Here is a tiny trained network, its code and every weight. The questions are about switching its units off for an input and a class, where a switched-off unit gives its printed mean instead of its output.

import numpy as np


def w(rows, s, z=0):
    codes = np.array(rows[::2]) - 128.0
    scale = np.full(codes.shape[1], s)
    scale[-1] = z or s
    return codes * scale


def norm(h):
    return h / np.sqrt((h * h).mean(-1, keepdims=True) + 1e-5)


def f(y):
    return y / 2 * (1 + np.tanh(0.7978845608 * (y + 0.044715 * y**3)))


def log_softmax(a):
    a = a - a.max(-1, keepdims=True)
    return a - np.log(np.exp(a).sum(-1, keepdims=True))


def net(x, mask):
    res = np.array(x, float).reshape(1, 2) / 4 @ E
    u = 0
    for l in range(2):
        y = f(norm(res) @ A[l][:, :-1].T + A[l][:, -1])
        res = res + np.where(mask[u : u + 9], y, B[l][:, -1]) @ B[l][:, :-1]
        u += 9
    return log_softmax(norm(res)[-1] @ U[:, :-1].T + U[:, -1])


A, B = {}, {}
E = w([
[87,15,224,197,184,159,128,180,181],'x0',
[254,163,139,219,85,196,138,84,183],'x1',
],0.0059)
A[0] = w([
[170,177,153,100,64,99,166,94,123,132],'0.n0',
[110,147,188,141,185,76,81,116,163,57],'0.n1',
[178,179,255,116,59,205,161,78,146,248],'0.n2',
[154,168,92,85,118,79,90,104,98,65],'0.n3',
[153,125,90,51,84,157,118,137,133,114],'0.n4',
[105,75,163,148,107,152,171,182,215,161],'0.n5',
[72,127,163,26,154,121,122,146,113,161],'0.n6',
[73,115,110,142,78,158,127,108,175,39],'0.n7',
[77,105,115,103,66,144,109,97,121,96],'0.n8',
],0.0047,0.0014)
B[0] = w([
[64,67,114,161,167,164,112,114,126,194],'0.n0',
[106,129,108,109,63,156,111,146,155,141],'0.n1',
[48,148,160,94,115,71,108,105,135,254],'0.n2',
[122,137,81,123,174,135,99,113,188,193],'0.n3',
[142,81,120,130,154,145,121,150,123,157],'0.n4',
[119,122,2,124,120,155,103,97,116,233],'0.n5',
[91,175,193,145,123,88,148,36,173,227],'0.n6',
[139,151,158,71,152,102,118,131,142,114],'0.n7',
[155,105,154,163,160,95,109,114,104,131],'0.n8',
],0.006,0.0033)
A[1] = w([
[210,146,126,165,110,165,109,79,190,42],'1.n0',
[124,71,186,157,156,164,155,194,163,182],'1.n1',
[220,185,180,188,78,145,177,114,157,3],'1.n2',
[121,168,111,42,109,112,171,80,87,40],'1.n3',
[69,125,145,152,49,196,103,89,133,186],'1.n4',
[254,184,45,87,116,110,166,137,31,25],'1.n5',
[130,113,170,172,232,112,156,85,169,197],'1.n6',
[52,81,71,70,163,94,104,151,67,141],'1.n7',
[136,136,70,122,122,71,138,40,195,175],'1.n8',
],0.0065,0.0013)
B[1] = w([
[49,193,177,87,143,29,194,163,102,217],'1.n0',
[214,89,56,67,182,99,92,2,173,194],'1.n1',
[53,144,192,87,134,26,215,197,60,191],'1.n2',
[112,69,115,136,172,130,144,123,163,191],'1.n3',
[140,140,110,124,122,161,113,158,105,210],'1.n4',
[173,43,73,149,198,167,61,75,176,203],'1.n5',
[164,185,66,132,97,187,101,155,77,190],'1.n6',
[173,188,169,159,89,110,177,164,114,253],'1.n7',
[150,71,165,142,96,183,101,159,127,253],'1.n8',
],0.0069,0.0055)
U = w([
[69,186,212,101,136,10,227,153,84,208],'0',
[155,72,43,117,186,146,111,62,194,207],'1',
[127,153,151,176,30,237,114,211,108,2],'2',
],0.011,0.0012)

Each question gives the input, the list of numbers given to net, and the class t.
The units are the neurons (one row each of A and B). Each row of codes is followed by its name. A weight is (code - 128) times the scale printed after its matrix; where a second scale follows, it is the last column's (A, B and U).
mask holds one flag per neuron, layer by layer. A switched-off neuron (its flag False) gives its mean, the last column of its row in B, instead of its output. The means were averaged over made-up inputs and are rounded, as every weight is.
A unit's drop is (log p(t) with every unit on - log p(t) with that unit switched off) / (log p(t) with every unit on - log p(t) with every unit switched off).
The circuit of an input: a set's keep is (log p(t) with only the set's units on - log p(t) with every unit switched off) / (log p(t) with every unit on - log p(t) with every unit switched off). Starting from the 12 units with the biggest drops (on a tie, the unit counted first), units are removed one at a time, each time the one whose removal leaves the highest keep (on an exact tie, the one counted first), for as long as the keep stays at least 0.8.
units of the circuit, in order: the units of the circuit, biggest drop first
unit that matters most: the unit with the biggest drop
k most important neurons: the k neurons with the biggest drops, biggest first
top k neurons in layer l: the k neurons of layer l with the biggest drops, biggest first
drop when u is switched off: that unit's drop, to one decimal
input [-8,8], class 0: top 4 neurons in layer 1 => (1.n0; 1.n2; 1.n1; 1.n6)
input [7,-6], class 1: units of the circuit, in order => (1.n1)
input [-7,-6], class 1: 4 most important neurons => (0.n2; 1.n0; 1.n2; 1.n5)
input [-5,6], class 0: top 2 neurons in layer 1 => (1.n0; 1.n2)
input [3,1], class 2: 3 most important neurons => (0.n5; 1.n5; 1.n1)
input [5,-3], class 1: 2 most important neurons => (1.n1; 1.n0)
input [5,5], class 0: top 3 neurons in layer 1 => (1.n0; 1.n2; 1.n5)
input [1,-3], class 2: top 2 neurons in layer 1 => (1.n0; 1.n2)
input [1,2], class 2: 2 most important neurons => (0.n2; 1.n1)
input [0,1], class 2: 2 most important neurons => (1.n0; 1.n2)
input [-8,-7], class 1: 2 most important neurons => (1.n0; 0.n2)
input [5,-4], class 1: 2 most important neurons => (1.n1; 0.n2)
input [4,-3], class 1: top 4 neurons in layer 1 => (1.n1; 1.n0; 1.n2; 1.n8)
input [5,-1], class 1: top neuron in layer 1 => (1.n1)
input [4,4], class 0: 3 most important neurons => (1.n0; 0.n0; 1.n5)
input [8,-7], class 1: 2 most important neurons => (1.n1; 1.n0)
input [-1,-3], class 2: top 2 neurons in layer 0 => (0.n6; 0.n2)
input [3,-2], class 2: 2 most important neurons => (0.n5; 1.n0)
input [5,6], class 0: drop when 1.n2 is switched off => 0.0
input [0,4], class 0: drop when 1.n2 is switched off => 0.1
input [-1,-2], class 2: unit that matters most => 1.n1
input [8,-5], class 1: drop when 1.n1 is switched off => 1.3
